Below are the code and all the weights of a small trained network. Each question names an input and a target symbol and asks about switching units off, where a switched-off unit gives its printed mean instead of its output.

import numpy as np


def w(rows, s, z=0):
    codes = np.array(rows[::2]) - 128.0
    scale = np.full(codes.shape[1], s)
    scale[-1] = z or s
    return codes * scale


def f(y):
    return y / 2 * (1 + np.tanh(0.7978845608 * (y + 0.044715 * y**3)))


def softmax(a):
    e = np.exp(a - a.max(-1, keepdims=True))
    return e / e.sum(-1, keepdims=True)


def log_softmax(a):
    a = a - a.max(-1, keepdims=True)
    return a - np.log(np.exp(a).sum(-1, keepdims=True))


def net(x, mask):
    ids = ['αγδεηθμπτφψ'.index(c) for c in x.split()]
    T = len(ids)
    res = E[ids] + P[:T]
    u = 0
    for l in range(2):
        r = res
        for j in range(3):
            rows = slice(3 * j, 3 * j + 3)
            q, k, v = (r @ M[l][rows].T for M in (Q, K, V))
            z = softmax(np.where(np.tri(T) > 0, q @ k.T / 3**0.5, -1e9)) @ v
            o = O[l][rows]
            res = res + np.where(mask[u + j], z, o[:, -1]) @ o[:, :-1]
        u += 3
        y = f(res @ A[l][:, :-1].T + A[l][:, -1])
        res = res + np.where(mask[u : u + 4], y, B[l][:, -1]) @ B[l][:, :-1]
        u += 4
    return log_softmax(res[-1] @ U[:, :-1].T + U[:, -1])


Q, K, V, O, A, B = {}, {}, {}, {}, {}, {}
E = w([
[174,119,28,187],'α',
[125,174,99,184],'γ',
[168,96,146,220],'δ',
[139,160,98,205],'ε',
[77,167,98,254],'η',
[178,129,187,111],'θ',
[147,117,63,123],'μ',
[91,99,251,81],'π',
[235,172,167,151],'τ',
[21,76,40,64],'φ',
[131,198,111,37],'ψ',
],0.015)
P = w([
[136,135,92,72],'0',
[118,89,146,15],'1',
[108,116,126,6],'2',
[115,130,76,3],'3',
[127,200,31,46],'4',
[122,227,30,49],'5',
],0.0064)
Q[0] = w([
[102,159,151,124],'L0H1',
[97,182,167,42],'L0H1',
[76,165,115,79],'L0H1',
[90,64,76,90],'L0H2',
[95,129,71,145],'L0H2',
[203,110,107,81],'L0H2',
[165,36,202,215],'L0H3',
[250,114,123,112],'L0H3',
[163,129,152,65],'L0H3',
],0.014)
K[0] = w([
[93,187,210,111],'L0H1',
[135,188,144,112],'L0H1',
[254,204,192,123],'L0H1',
[45,128,98,71],'L0H2',
[78,117,137,156],'L0H2',
[166,152,157,89],'L0H2',
[153,75,149,164],'L0H3',
[227,157,136,122],'L0H3',
[216,128,204,71],'L0H3',
],0.01)
V[0] = w([
[112,114,160,8],'L0H1',
[62,178,252,52],'L0H1',
[49,99,134,82],'L0H1',
[114,94,229,107],'L0H2',
[62,166,145,12],'L0H2',
[124,227,95,126],'L0H2',
[1,75,170,253],'L0H3',
[52,134,98,66],'L0H3',
[84,143,121,173],'L0H3',
],0.0076)
O[0] = w([
[38,173,166,133,182],'L0H1',
[82,123,125,141,135],'L0H1',
[105,145,129,186,166],'L0H1',
[34,154,183,173,84],'L0H2',
[92,153,89,107,240],'L0H2',
[186,147,103,74,136],'L0H2',
[184,2,108,161,80],'L0H3',
[101,94,30,124,255],'L0H3',
[140,60,108,158,121],'L0H3',
],0.0087,0.0072)
A[0] = w([
[60,180,83,214,5],'L0N1',
[155,174,255,100,103],'L0N2',
[136,95,51,35,120],'L0N3',
[110,98,180,194,115],'L0N4',
],0.0089,0.0021)
B[0] = w([
[197,82,133,57,191],'L0N1',
[147,253,32,215,149],'L0N2',
[113,108,23,109,254],'L0N3',
[83,193,83,162,138],'L0N4',
],0.0069,0.015)
Q[1] = w([
[91,126,115,153],'L1H1',
[56,91,68,174],'L1H1',
[164,90,146,85],'L1H1',
[69,135,185,124],'L1H2',
[113,57,86,124],'L1H2',
[125,74,163,127],'L1H2',
[179,143,155,155],'L1H3',
[130,216,2,131],'L1H3',
[173,68,137,142],'L1H3',
],0.0099)
K[1] = w([
[104,143,67,97],'L1H1',
[100,124,132,125],'L1H1',
[152,113,117,214],'L1H1',
[143,10,236,109],'L1H2',
[147,90,136,103],'L1H2',
[146,123,134,233],'L1H2',
[69,182,158,119],'L1H3',
[94,154,130,82],'L1H3',
[166,113,113,255],'L1H3',
],0.0081)
V[1] = w([
[143,190,254,136],'L1H1',
[168,106,161,131],'L1H1',
[171,137,52,98],'L1H1',
[86,147,165,50],'L1H2',
[172,228,125,200],'L1H2',
[129,96,49,230],'L1H2',
[195,102,81,153],'L1H3',
[208,74,175,110],'L1H3',
[211,210,68,152],'L1H3',
],0.0073)
O[1] = w([
[155,132,254,74,4],'L1H1',
[178,73,163,149,85],'L1H1',
[172,158,123,146,195],'L1H1',
[143,124,120,126,142],'L1H2',
[147,119,132,66,85],'L1H2',
[56,145,119,148,154],'L1H2',
[98,144,68,142,138],'L1H3',
[169,141,163,85,66],'L1H3',
[111,107,117,106,144],'L1H3',
],0.0078,0.034)
A[1] = w([
[90,44,110,75,90],'L1N1',
[254,128,179,99,150],'L1N2',
[87,67,83,145,132],'L1N3',
[232,34,178,45,253],'L1N4',
],0.009,0.0068)
B[1] = w([
[140,225,137,196,155],'L1N1',
[42,175,215,162,133],'L1N2',
[206,143,197,141,254],'L1N3',
[130,164,254,120,134],'L1N4',
],0.0087,0.036)
U = w([
[167,106,79,71,21],'α',
[135,99,84,76,132],'γ',
[118,134,157,176,177],'δ',
[173,142,124,113,177],'ε',
[224,83,130,169,66],'η',
[112,161,122,102,170],'θ',
[143,128,91,79,128],'μ',
[1,89,115,128,255],'π',
[160,195,131,103,71],'τ',
[33,102,90,183,60],'φ',
[82,145,79,49,106],'ψ',
],0.0099,0.0069)

Each question gives the input, a string of symbols that net reads in full, and the target symbol t.
The units are the heads (3 rows each of Q, K, V and O) and the neurons (one row each of A and B). Each row of codes is followed by its name. A weight is (code - 128) times the scale printed after its matrix; where a second scale follows, it is the last column's (O, A, B and U).
mask holds one flag per unit, layer by layer, with each layer's heads first. A switched-off unit (its flag False) gives its mean, the last column of its rows in O or B, instead of its output. The means were averaged over made-up inputs and are rounded, as every weight is.
A unit's drop is (log p(t) with every unit on - log p(t) with that unit switched off) / (log p(t) with every unit on - log p(t) with every unit switched off).
The circuit of an input: a set's keep is (log p(t) with only the set's units on - log p(t) with every unit switched off) / (log p(t) with every unit on - log p(t) with every unit switched off). Starting from the 12 units with the biggest drops (on a tie, the unit counted first), units are removed one at a time, each time the one whose removal leaves the highest keep (on an exact tie, the one counted first), for as long as the keep stays at least 0.8.
units of the circuit, in order: the units of the circuit, biggest drop first
k most important neurons: the k neurons with the biggest drops, biggest first
k most important neurons of layer l: the k neurons of layer l with the biggest drops, biggest first
heads that matter: for each layer, one digit per head in row order, 1 if its drop is at least 0.15 and else 0, layers parted by /
drop of u: that unit's drop, to one decimal
input γ φ δ τ, target φ: units of the circuit, in order	(L0N2; L1N3; L0N1; L0H3)
input ε τ α δ, target τ: heads that matter	101 / 110
input μ τ δ α, target τ: units of the circuit, in order	(L1H1; L0H3)
input η δ δ, target η: units of the circuit, in order	(L0H1)
input φ φ θ τ, target φ: units of the circuit, in order	(L0N2; L1N3; L0H3; L0N1)
input ψ τ π, target π: units of the circuit, in order	(L1N3; L1H1)
input μ π η η ε, target η: units of the circuit, in order	(L0H3; L0H1)
input δ ψ γ η, target η: units of the circuit, in order	(L0H3; L1H2)
input τ δ φ θ, target φ: 2 most important neurons	(L0N2; L0N1)
input η τ η π τ δ, target τ: heads that matter	101 / 111
input δ δ δ, target δ: heads that matter	101 / 101
input θ φ π, target φ: heads that matter	011 / 100
input η ψ θ ψ φ θ, target ψ: 2 most important neurons	(L1N3; L1N1)
input ψ γ δ, target δ: heads that matter	101 / 111
input π η δ, target π: 2 most important neurons of layer 0	(L0N1; L0N4)
input δ φ φ φ π, target φ: heads that matter	001 / 100
input π δ δ, target π: 3 most important neurons of layer 0	(L0N4; L0N1; L0N3)
input φ ε ε φ ψ, target ψ: most important neuron of layer 1	(L1N3)
input φ γ θ, target φ: 2 most important neurons	(L0N2; L1N3)
input δ ψ η π, target π: most important neuron of layer 0	(L0N3)
input τ η θ, target τ: drop of L1H2	0.2
input τ η τ, target τ: drop of L1H1	0.8
input φ ψ η η, target η: drop of L0H2	0.1
input τ μ θ, target τ: drop of L0N3	0.5
